Below is a small trained network, with its code and all its weights. Each question gives an input and a class and asks what happens when units are switched off, that is, made to give their printed mean instead of their output.

import numpy as np


def w(rows, s, z=0):
    codes = np.array(rows[::2]) - 128.0
    scale = np.full(codes.shape[1], s)
    scale[-1] = z or s
    return codes * scale


def norm(h):
    return h / np.sqrt((h * h).mean(-1, keepdims=True) + 1e-5)


def f(y):
    return y / 2 * (1 + np.tanh(0.7978845608 * (y + 0.044715 * y**3)))


def log_softmax(a):
    a = a - a.max(-1, keepdims=True)
    return a - np.log(np.exp(a).sum(-1, keepdims=True))


def net(x, mask):
    res = np.array(x, float).reshape(1, 3) / 4 @ E
    u = 0
    for l in range(3):
        y = f(norm(res) @ A[l][:, :-1].T + A[l][:, -1])
        res = res + np.where(mask[u : u + 4], y, B[l][:, -1]) @ B[l][:, :-1]
        u += 4
    return log_softmax(norm(res)[-1] @ U[:, :-1].T + U[:, -1])


A, B = {}, {}
E = w([
[94,44,161],'x0',
[50,119,254],'x1',
[28,93,125],'x2',
],0.0065)
A[0] = w([
[2,215,89,64],'L0N0',
[171,209,127,73],'L0N1',
[165,218,102,106],'L0N2',
[66,145,253,254],'L0N3',
],0.0091,0.0062)
B[0] = w([
[2,177,4,153],'L0N0',
[121,152,200,144],'L0N1',
[131,150,197,166],'L0N2',
[193,35,25,253],'L0N3',
],0.0092,0.0071)
A[1] = w([
[35,197,185,162],'L1N0',
[2,3,138,253],'L1N1',
[137,136,238,219],'L1N2',
[107,142,29,195],'L1N3',
],0.0095,0.0053)
B[1] = w([
[117,163,80,131],'L1N0',
[200,169,104,255],'L1N1',
[198,139,2,150],'L1N2',
[43,76,80,227],'L1N3',
],0.0079,0.0077)
A[2] = w([
[124,134,147,32],'L2N0',
[202,22,118,102],'L2N1',
[109,66,10,252],'L2N2',
[93,127,158,109],'L2N3',
],0.012,0.0034)
B[2] = w([
[145,150,80,117],'L2N0',
[47,176,204,191],'L2N1',
[167,142,247,254],'L2N2',
[93,255,118,118],'L2N3',
],0.0099,0.015)
U = w([
[132,86,250,192],'0',
[134,81,78,1],'1',
[221,170,45,165],'2',
[48,188,106,96],'3',
[51,45,58,95],'4',
],0.02,0.009)

Each question gives the input, the list of numbers given to net, and the class t.
The units are the neurons (one row each of A and B). Each row of codes is followed by its name. A weight is (code - 128) times the scale printed after its matrix; where a second scale follows, it is the last column's (A, B and U).
mask holds one flag per neuron, layer by layer. A switched-off neuron (its flag False) gives its mean, the last column of its row in B, instead of its output. The means were averaged over made-up inputs and are rounded, as every weight is.
A unit's drop is (log p(t) with every unit on - log p(t) with that unit switched off) / (log p(t) with every unit on - log p(t) with every unit switched off).
The circuit of an input: a set's keep is (log p(t) with only the set's units on - log p(t) with every unit switched off) / (log p(t) with every unit on - log p(t) with every unit switched off). Starting from all 12 units, units are removed one at a time, each time the one whose removal leaves the highest keep (on an exact tie, the one counted first), for as long as the keep stays at least 0.8.
units of the circuit, in order: the units of the circuit, biggest drop first
most important unit: the unit with the biggest drop
top k neurons: the k neurons with the biggest drops, biggest first
top k neurons in layer l: the k neurons of layer l with the biggest drops, biggest first
drop when u is switched off: that unit's drop, to one decimal
input [-2,-3,-3], class 2: top 2 neurons in layer 1	[L1N3; L1N2]
input [-2,-3,6], class 3: units of the circuit, in order	[L0N0]
input [-7,-4,3], class 3: top 3 neurons in layer 0	[L0N3; L0N2; L0N1]
input [-8,1,1], class 2: top 3 neurons in layer 1	[L1N2; L1N3; L1N0]
input [-2,2,8], class 4: top 3 neurons	[L0N0; L1N3; L2N1]
input [-8,7,7], class 4: top 4 neurons	[L0N0; L1N3; L0N3; L2N1]
input [-5,-4,4], class 3: top 3 neurons	[L0N3; L0N0; L1N0]
input [-6,4,-5], class 2: top 2 neurons in layer 1	[L1N3; L1N2]
input [-6,3,5], class 4: units of the circuit, in order	[L0N0; L0N3]
input [-5,1,6], class 4: units of the circuit, in order	[L0N0; L2N1]
input [1,-1,-8], class 2: top 4 neurons	[L0N3; L2N2; L1N2; L1N3]
input [-8,1,6], class 4: units of the circuit, in order	[L1N3; L2N1]
input [-8,-3,3], class 3: top 2 neurons in layer 0	[L0N3; L0N0]
input [0,-2,-5], class 2: top neuron in layer 1	[L1N3]
input [-2,-2,7], class 3: top 3 neurons	[L0N0; L0N3; L2N2]
input [-5,-5,8], class 3: top 2 neurons	[L0N3; L0N0]
input [-1,-2,0], class 2: top 2 neurons in layer 0	[L0N3; L0N2]
input [-3,1,-8], class 2: units of the circuit, in order	[L2N2; L0N3]
input [-6,1,-8], class 2: top 2 neurons	[L2N2; L1N2]
input [-1,1,3], class 4: top 2 neurons	[L0N0; L1N3]
input [-3,-3,5], class 3: most important unit	L0N3
input [-1,0,7], class 4: top 3 neurons	[L0N0; L1N3; L2N1]
input [-4,-1,2], class 3: top 2 neurons	[L0N3; L0N0]
input [-1,1,6], class 4: top 3 neurons in layer 0	[L0N0; L0N3; L0N2]
input [2,-8,2], class 0: drop when L0N1 is switched off	0.0
input [3,-7,-5], class 0: drop when L1N1 is switched off	0.2
input [-7,-8,7], class 0: drop when L2N2 is switched off	0.6
input [-2,-2,5], class 3: top neuron in layer 0	[L0N0]
